Below is a small trained network, with its code and all its weights. Each question gives an input and a class and asks what happens when units are switched off, that is, made to give their printed mean instead of their output.

import numpy as np


def w(rows, s, z=0):
    codes = np.array(rows[::2]) - 128.0
    scale = np.full(codes.shape[1], s)
    scale[-1] = z or s
    return codes * scale


def norm(h):
    return h / np.sqrt((h * h).mean(-1, keepdims=True) + 1e-5)


def f(y):
    return np.maximum(y, 0)


def log_softmax(a):
    a = a - a.max(-1, keepdims=True)
    return a - np.log(np.exp(a).sum(-1, keepdims=True))


def net(x, mask):
    res = np.array(x, float).reshape(1, 8) / 4 @ E
    u = 0
    for l in range(2):
        y = f(norm(res) @ A[l][:, :-1].T + A[l][:, -1])
        res = res + np.where(mask[u : u + 13], y, B[l][:, -1]) @ B[l][:, :-1]
        u += 13
    return log_softmax(norm(res)[-1] @ U[:, :-1].T + U[:, -1])


A, B = {}, {}
E = w([
[173,75,155,139],'x0',
[177,180,46,77],'x1',
[205,77,28,227],'x2',
[165,227,172,194],'x3',
[177,91,112,101],'x4',
[193,65,54,3],'x5',
[175,124,177,143],'x6',
[123,117,135,80],'x7',
],0.0049)
A[0] = w([
[102,93,116,190,244],'L0N0',
[154,218,165,105,218],'L0N1',
[133,211,107,69,56],'L0N2',
[101,172,90,124,116],'L0N3',
[203,197,129,141,127],'L0N4',
[173,158,242,78,142],'L0N5',
[35,88,147,84,169],'L0N6',
[120,10,118,102,140],'L0N7',
[193,170,98,181,53],'L0N8',
[133,134,163,123,64],'L0N9',
[101,182,128,58,255],'L0N10',
[94,80,57,53,131],'L0N11',
[123,29,113,189,211],'L0N12',
],0.011,0.0035)
B[0] = w([
[166,241,165,124,230],'L0N0',
[77,43,53,106,217],'L0N1',
[83,70,3,179,173],'L0N2',
[85,141,50,162,156],'L0N3',
[184,70,86,196,190],'L0N4',
[68,3,153,224,223],'L0N5',
[210,181,100,160,213],'L0N6',
[185,164,167,69,227],'L0N7',
[202,106,114,193,184],'L0N8',
[28,70,120,139,141],'L0N9',
[55,125,24,171,228],'L0N10',
[123,155,93,33,222],'L0N11',
[129,193,208,93,253],'L0N12',
],0.0066,0.0063)
A[1] = w([
[113,103,179,143,142],'L1N0',
[137,135,72,164,160],'L1N1',
[120,116,73,137,1],'L1N2',
[165,127,91,44,15],'L1N3',
[147,119,124,66,53],'L1N4',
[151,116,111,65,39],'L1N5',
[196,173,200,96,48],'L1N6',
[94,93,158,167,87],'L1N7',
[135,195,70,104,140],'L1N8',
[70,63,169,167,22],'L1N9',
[146,141,134,165,17],'L1N10',
[162,101,114,44,17],'L1N11',
[99,145,109,246,127],'L1N12',
],0.012,0.0031)
B[1] = w([
[43,83,166,177,166],'L1N0',
[76,191,2,159,203],'L1N1',
[20,154,97,123,160],'L1N2',
[112,78,162,7,193],'L1N3',
[222,71,118,49,166],'L1N4',
[215,56,211,44,169],'L1N5',
[57,134,135,164,217],'L1N6',
[145,38,161,123,173],'L1N7',
[62,133,175,142,204],'L1N8',
[97,31,178,141,184],'L1N9',
[168,115,74,82,148],'L1N10',
[181,116,181,42,182],'L1N11',
[162,116,113,33,255],'L1N12',
],0.0068,0.0066)
U = w([
[158,160,125,168,2],'0',
[102,99,63,167,244],'1',
[113,174,79,170,197],'2',
[199,105,149,47,237],'3',
[70,23,174,192,115],'4',
[252,178,56,233,134],'5',
[170,186,197,191,198],'6',
[136,76,82,183,46],'7',
],0.013,0.0054)

Each question gives the input, the list of numbers given to net, and the class t.
The units are the neurons (one row each of A and B). Each row of codes is followed by its name. A weight is (code - 128) times the scale printed after its matrix; where a second scale follows, it is the last column's (A, B and U).
mask holds one flag per neuron, layer by layer. A switched-off neuron (its flag False) gives its mean, the last column of its row in B, instead of its output. The means were averaged over made-up inputs and are rounded, as every weight is.
A unit's drop is (log p(t) with every unit on - log p(t) with that unit switched off) / (log p(t) with every unit on - log p(t) with every unit switched off).
The circuit of an input: a set's keep is (log p(t) with only the set's units on - log p(t) with every unit switched off) / (log p(t) with every unit on - log p(t) with every unit switched off). Starting from the 12 units with the biggest drops (on a tie, the unit counted first), units are removed one at a time, each time the one whose removal leaves the highest keep (on an exact tie, the one counted first), for as long as the keep stays at least 0.8.
circuit, biggest first: the units of the circuit, biggest drop first
unit that matters most: the unit with the biggest drop
k most important neurons: the k neurons with the biggest drops, biggest first
k most important neurons of layer l: the k neurons of layer l with the biggest drops, biggest first
drop when u is switched off: that unit's drop, to one decimal
input [1,4,2,5,-8,-5,1,4], class 5: circuit, biggest first : (L0N4)
input [-8,1,7,-3,-7,5,-7,6], class 3: circuit, biggest first : (L0N11 L1N3)
input [0,-8,6,-2,-5,-8,-2,-4], class 6: 2 most important neurons : (L0N0 L0N5)
input [6,4,-8,8,-6,-3,-3,6], class 1: circuit, biggest first : (L0N10 L0N1)
input [4,0,-1,5,-1,8,5,3], class 7: 2 most important neurons : (L0N5 L0N12)
input [-2,-4,0,3,3,-6,-8,-6], class 6: 3 most important neurons : (L0N10 L0N0 L0N2)
input [5,6,-7,1,-5,-7,1,1], class 4: 2 most important neurons of layer 1 : (L1N9 L1N7)
input [-7,-3,-6,-8,4,-7,-3,-4], class 2: 2 most important neurons : (L0N6 L0N5)
input [6,-2,0,7,8,-5,3,-1], class 4: 2 most important neurons : (L0N5 L0N6)
input [8,-8,7,-1,0,6,6,0], class 6: 2 most important neurons of layer 1 : (L1N12 L1N6)
input [4,-8,-2,1,5,5,7,-7], class 4: 2 most important neurons : (L0N5 L1N0)
input [6,-3,-1,7,-2,6,-7,-1], class 7: drop when L0N12 is switched off : 0.1
input [-5,-8,3,-3,-7,-2,7,5], class 6: drop when L0N0 is switched off : 0.1
input [1,7,0,8,-8,-6,-4,6], class 1: unit that matters most : L0N1
input [4,-4,-1,-5,0,-1,-4,1], class 3: drop when L0N7 is switched off : 0.2
input [0,-8,1,0,-2,-4,2,-3], class 6: drop when L0N0 is switched off : 0.4
